Table B holds the same points as the rows below and some others, measured another way and shuffled. Each row below is followed by which row of B it is.
B, 72 x 17:
214; 451; -63; -59; 314; -185; -517; 150; -207; -374; 367; -190; 147; 452; 187; -461; -13
578; -160; -328; -362; 449; -91; -262; 757; -643; -335; -338; -249; -177; -322; 746; -245; 752
-426; -566; -79; -258; -171; 43; 248; -6; -316; 269; -148; -233; -304; -409; -56; 537; 57
37; 36; -125; 150; 134; -30; -3; -24; -104; -82; 184; -59; 120; 164; 151; 91; -32
86; -332; -156; 49; -199; 77; 547; -68; 18; 339; -265; 110; -163; -464; 344; 364; 82
-181; -269; -69; -87; -152; 22; 260; -87; -107; 231; -54; -85; -161; -235; 63; 309; -45
-800; 55; 104; 563; -149; 45; 133; -798; 246; 163; 738; -43; 372; 658; -671; 606; -825
333; 258; -77; -24; -64; -71; 102; -46; 124; 74; 34; 87; -30; -37; 388; -261; -60
375; 184; -191; 95; 295; -72; -148; 192; -171; -239; 115; -50; 142; 167; 429; -187; 172
212; 693; 67; 99; -43; -148; -182; -286; 290; -47; 443; 69; 167; 463; 126; -522; -416
-270; -182; -57; 146; -99; 35; 240; -241; -11; 176; 148; -42; 20; 10; -65; 390; -203
151; 145; -43; -477; 11; -154; -248; 231; -256; -52; -13; -216; -250; -117; 271; -388; 121
-388; 103; 73; -257; -45; -123; -284; -131; -182; -37; 339; -296; -82; 240; -253; -50; -273
206; 118; -137; -155; 237; -110; -267; 244; -298; -227; 87; -175; -11; 76; 304; -229; 189
453; 268; -128; 62; 7; -62; 131; 0; 126; 42; 1; 124; 18; -42; 500; -276; 22
-34; 109; -41; -383; 155; -150; -409; 224; -386; -206; 150; -328; -126; 95; 95; -260; 82
-7; 125; -12; -180; -38; -93; -91; -23; -90; 28; 136; -129; -98; 39; 108; -143; -93
389; 309; -157; 184; 297; -92; -182; 110; -89; -260; 211; -5; 216; 293; 403; -259; 75
275; -203; -230; 95; 56; 37; 313; 138; -107; 92; -203; 65; -41; -292; 481; 190; 238
177; 280; -41; -80; 52; -109; -135; -1; -29; -69; 186; -56; 11; 152; 218; -296; -70
-301; -182; -39; -292; -17; -57; -107; 47; -321; 29; 72; -287; -193; -68; -66; 135; -15
-319; -203; 14; -224; -295; -9; 236; -189; -39; 317; 2; -111; -255; -247; -55; 239; -183
-77; -61; -48; -227; -80; -64; 22; 15; -145; 93; 13; -157; -168; -129; 114; 9; -11
-66; -283; -159; -445; 261; -81; -335; 461; -670; -224; -79; -429; -222; -158; 183; 28; 385
152; 143; -113; -99; 209; -105; -250; 159; -250; -197; 139; -167; 19; 147; 225; -193; 90
400; 207; -117; 155; -75; -26; 287; -119; 228; 145; -17; 198; 32; -80; 472; -162; -50
384; 207; -91; -405; 65; -145; -202; 312; -212; -92; -93; -121; -209; -164; 475; -492; 233
-255; 13; 35; -17; -236; -32; 185; -313; 112; 243; 179; -37; -66; 20; -103; 145; -327
2; 42; -16; 74; -249; -1; 343; -286; 210; 288; 59; 106; -57; -108; 151; 93; -237
24; -231; -143; -130; 2; -4; 147; 116; -226; 83; -120; -108; -135; -248; 266; 170; 155
181; -577; -321; 244; 26; 151; 628; 120; -141; 228; -366; 115; -54; -514; 503; 623; 337
-357; 265; 40; 98; 168; -109; -407; -213; -150; -228; 605; -255; 223; 623; -305; -16; -368
29; 220; -65; 99; 116; -77; -134; -78; -53; -109; 300; -73; 135; 294; 87; -93; -137
157; -230; -188; -394; 213; -76; -181; 461; -530; -153; -188; -290; -232; -274; 377; -56; 429
-174; 329; 116; -287; -140; -150; -237; -182; 9; 29; 324; -182; -109; 202; -103; -315; -328
-176; -6; -80; -93; 211; -90; -311; 96; -358; -216; 261; -305; 50; 241; -37; 40; 2
-244; -340; -41; -16; -365; 78; 550; -270; 102; 466; -126; 53; -212; -390; 45; 461; -171
12; -33; -123; 340; -17; 42; 303; -226; 109; 124; 126; 98; 151; 59; 144; 279; -150
202; 293; -27; -290; 65; -144; -252; 131; -147; -108; 114; -147; -120; 63; 261; -437; 16
227; 349; -29; -284; 124; -172; -344; 150; -169; -174; 166; -174; -69; 146; 260; -482; 23
-103; -276; -62; -402; -182; -29; 153; 109; -224; 225; -200; -175; -367; -436; 176; 113; 113
421; 327; -145; 16; 272; -112; -248; 183; -136; -255; 166; -56; 128; 220; 423; -377; 122
36; 216; 59; -203; -290; -82; 144; -218; 188; 254; 68; 16; -184; -109; 147; -224; -246
99; -62; -119; -204; 100; -70; -85; 193; -284; -58; -30; -173; -119; -116; 260; -46; 173
154; 271; -88; -3; 243; -120; -316; 102; -184; -241; 260; -148; 120; 306; 200; -264; 13
-88; 93; 17; -95; -234; -52; 167; -237; 121; 236; 119; -11; -116; -55; 44; -20; -267
37; 358; -14; -144; 190; -166; -454; 75; -204; -271; 353; -235; 74; 384; 64; -361; -84
143; 31; -62; -39; -179; -17; 280; -110; 107; 222; -49; 77; -116; -196; 284; -15; -72
507; 136; -164; 81; -60; -10; 332; 18; 169; 150; -145; 211; -36; -224; 599; -157; 97
371; 119; -184; 333; 73; 20; 268; -84; 144; 47; 43; 189; 174; 36; 436; 22; -3
379; 481; -68; 133; 131; -118; -148; -38; 104; -143; 265; 51; 188; 316; 344; -419; -117
-99; 74; 71; -78; -488; -13; 453; -425; 357; 481; 15; 137; -200; -234; 68; 52; -387
-307; 27; 22; -232; -26; -102; -204; -68; -217; -12; 255; -268; -95; 145; -158; 13; -180
-162; -411; -126; 110; -186; 96; 516; -177; 6; 337; -139; 45; -110; -346; 124; 545; -42
-61; 122; 24; -46; -239; -44; 188; -272; 167; 242; 131; 27; -84; -31; 70; -35; -277
-134; -184; -103; 104; -94; 36; 270; -155; -36; 179; 38; -17; -20; -104; 83; 334; -87
599; 139; -139; 27; -218; 1; 504; -38; 303; 316; -273; 303; -147; -419; 699; -206; 70
-174; 99; -1; -103; -26; -82; -125; -113; -98; 0; 249; -160; -24; 160; -50; -35; -189
-75; 170; 30; -304; -83; -125; -165; -26; -105; 35; 158; -174; -156; 41; 47; -231; -130
10; 251; -23; 148; -27; -60; 9; -230; 110; 26; 288; 12; 119; 250; 59; -75; -275
-389; -210; 11; 109; -353; 54; 460; -441; 182; 418; 111; 46; -85; -125; -145; 455; -383
-435; -1; 77; -287; -95; -101; -202; -140; -204; 40; 286; -291; -135; 138; -263; 45; -257
-701; -144; 124; -128; -278; -28; 62; -396; -43; 253; 331; -238; -123; 107; -459; 361; -464
-333; -428; -56; -39; -313; 70; 491; -238; 1; 417; -103; -17; -218; -383; -16; 543; -132
260; 265; -79; 278; -63; -20; 240; -224; 270; 117; 151; 194; 145; 104; 295; -84; -199
306; 11; -134; -71; -28; -22; 192; 82; -18; 100; -123; 50; -112; -227; 444; -91; 126
-271; -150; 30; -286; -308; -30; 200; -164; -28; 305; -7; -109; -287; -249; -33; 149; -176
-428; -387; -6; -28; -376; 75; 516; -342; 60; 464; -46; -21; -216; -333; -111; 559; -241
-175; 119; 52; -207; -149; -90; -58; -145; -32; 102; 189; -129; -130; 52; -45; -84; -234
-35; 83; -5; 182; -300; 29; 435; -409; 342; 354; 109; 183; -2; -58; 105; 153; -347
-12; 129; -25; -286; 56; -126; -250; 90; -219; -94; 149; -225; -119; 67; 105; -212; -8
180; 286; -20; -120; -30; -107; -80; -39; 28; 9; 142; -37; -44; 74; 227; -307; -101
Rows of B count from 0, top down.

51; -12; 87; -10; -32; -24; -61; 85; -106; 135; -199; -86; 291; -32; 35; -92; -197; 129; -134; 15; 63; -66; 218; 12; 37; 68  3
380; 536; 376; 332; -1; -120; 81; -97; 82; -103; -237; 246; -19; 319; -25; -281; -150; -338; 190; -144; -62; -154; 369; 419; -57; 1  56
168; 120; 195; -52; 105; 80; -5; 210; 70; 143; -80; 82; 106; 245; 7; -121; 17; 104; -33; 104; -112; -152; 133; -6; 21; 34  10
-110; 47; -71; 51; 102; -125; 101; 77; -101; -7; 250; 23; -242; 185; 50; -28; 175; 49; 16; -25; -33; -10; -7; 3; -55; -68  22
119; 228; 113; 165; -17; -144; 44; -60; -38; -46; -60; 80; -36; 161; 7; -131; -64; -137; 36; -74; -2; -61; 217; 187; -46; -17  65
257; 324; 215; 16; 178; 53; 68; 139; 236; 3; 93; 302; -280; 548; -56; -130; 264; -116; 94; 132; -271; -167; 81; 38; -64; -83  63
285; 359; 300; 241; -42; -102; 25; -64; -4; -28; -271; 114; 142; 161; -3; -230; -222; -201; 80; -111; 8; -121; 363; 306; -16; 40  48
221; -70; 329; -286; 168; 342; -128; 512; 85; 424; -324; -57; 572; 141; 30; -159; -136; 452; -192; 265; -114; -260; 160; -204; 151; 176  6
-230; -58; -202; 30; 43; -200; 87; 2; -179; -42; 312; -44; -277; 79; 58; 37; 178; 58; -47; -43; 27; 56; -41; -42; -66; -85  58
387; 354; 343; 79; 29; 39; -27; 47; 198; 36; -264; 224; 95; 358; -65; -209; -79; -157; 39; 76; -155; -192; 304; 161; -19; 12  69
67; 33; 126; 16; 1; -24; -27; 107; -92; 123; -159; -64; 249; 14; 44; -115; -164; 118; -86; -3; 45; -84; 205; 42; 37; 70  59
-96; -83; 45; 8; 71; -31; 28; 222; -257; 183; -40; -192; 279; -108; 122; -92; -153; 297; -86; -61; 120; -55; 112; 0; 64; 107  32
-38; -51; 32; 78; -107; -139; -49; -8; -242; 103; -228; -195; 366; -206; 72; -88; -327; 113; -143; -95; 189; -11; 261; 90; 45; 101  8
-245; -351; -168; -191; -20; -36; -85; 173; -254; 227; 0; -285; 297; -217; 86; 53; -110; 395; -290; 77; 135; 13; 37; -229; 67; 73  31
-184; -23; 7; 110; 144; -102; 136; 222; -321; 110; 144; -173; 76; -62; 164; -95; -41; 258; 22; -158; 130; -26; 31; 76; 36; 72  19
309; 200; 351; 20; 24; 98; -59; 172; 60; 169; -364; 52; 376; 153; -3; -215; -229; 60; -36; 56; -46; -199; 316; 111; 53; 111  37
187; 173; 193; 0; 62; 28; -6; 121; 84; 77; -104; 114; 57; 252; -18; -133; 3; -1; -19; 71; -108; -138; 172; 46; -2; 9  55
-239; -137; -159; 59; -31; -206; 33; 4; -310; 38; 106; -193; 49; -153; 102; 3; -76; 152; -110; -109; 167; 61; 71; 1; -2; 14  13
-111; -11; -114; 31; -17; -169; 29; -38; -116; -23; 132; -17; -147; 72; 22; 6; 62; 5; -77; -18; 17; 27; 62; -9; -52; -54  16
37; 213; 32; 131; 64; -142; 100; -14; -10; -74; 159; 137; -274; 269; 1; -77; 142; -123; 73; -48; -74; -41; 82; 118; -80; -82  42
-304; -92; -261; 171; -89; -351; 79; -160; -367; -92; 193; -180; -121; -188; 98; 27; -58; 7; -67; -213; 214; 137; 70; 86; -57; -42  1
-159; -137; -157; 12; -120; -202; -42; -86; -220; 19; -9; -158; 90; -142; 46; 21; -118; 69; -176; -42; 138; 60; 135; -21; -15; -7  24
-121; -79; -105; -40; 15; -105; 4; 49; -115; 49; 116; -58; -57; 50; 38; 8; 57; 114; -112; 29; 15; -1; 40; -81; -24; -28  57
-343; -283; -261; -24; -44; -205; 10; 26; -364; 79; 144; -281; 89; -252; 114; 65; -81; 254; -197; -77; 203; 101; 22; -98; 14; 20  46
451; 429; 467; 125; 82; 106; 8; 134; 182; 83; -326; 224; 195; 370; -36; -283; -134; -117; 96; 40; -153; -246; 337; 230; 12; 59  30
280; 399; 235; 128; 115; -32; 92; 30; 196; -65; 40; 306; -281; 503; -57; -166; 181; -226; 141; 34; -217; -147; 151; 168; -80; -86  51
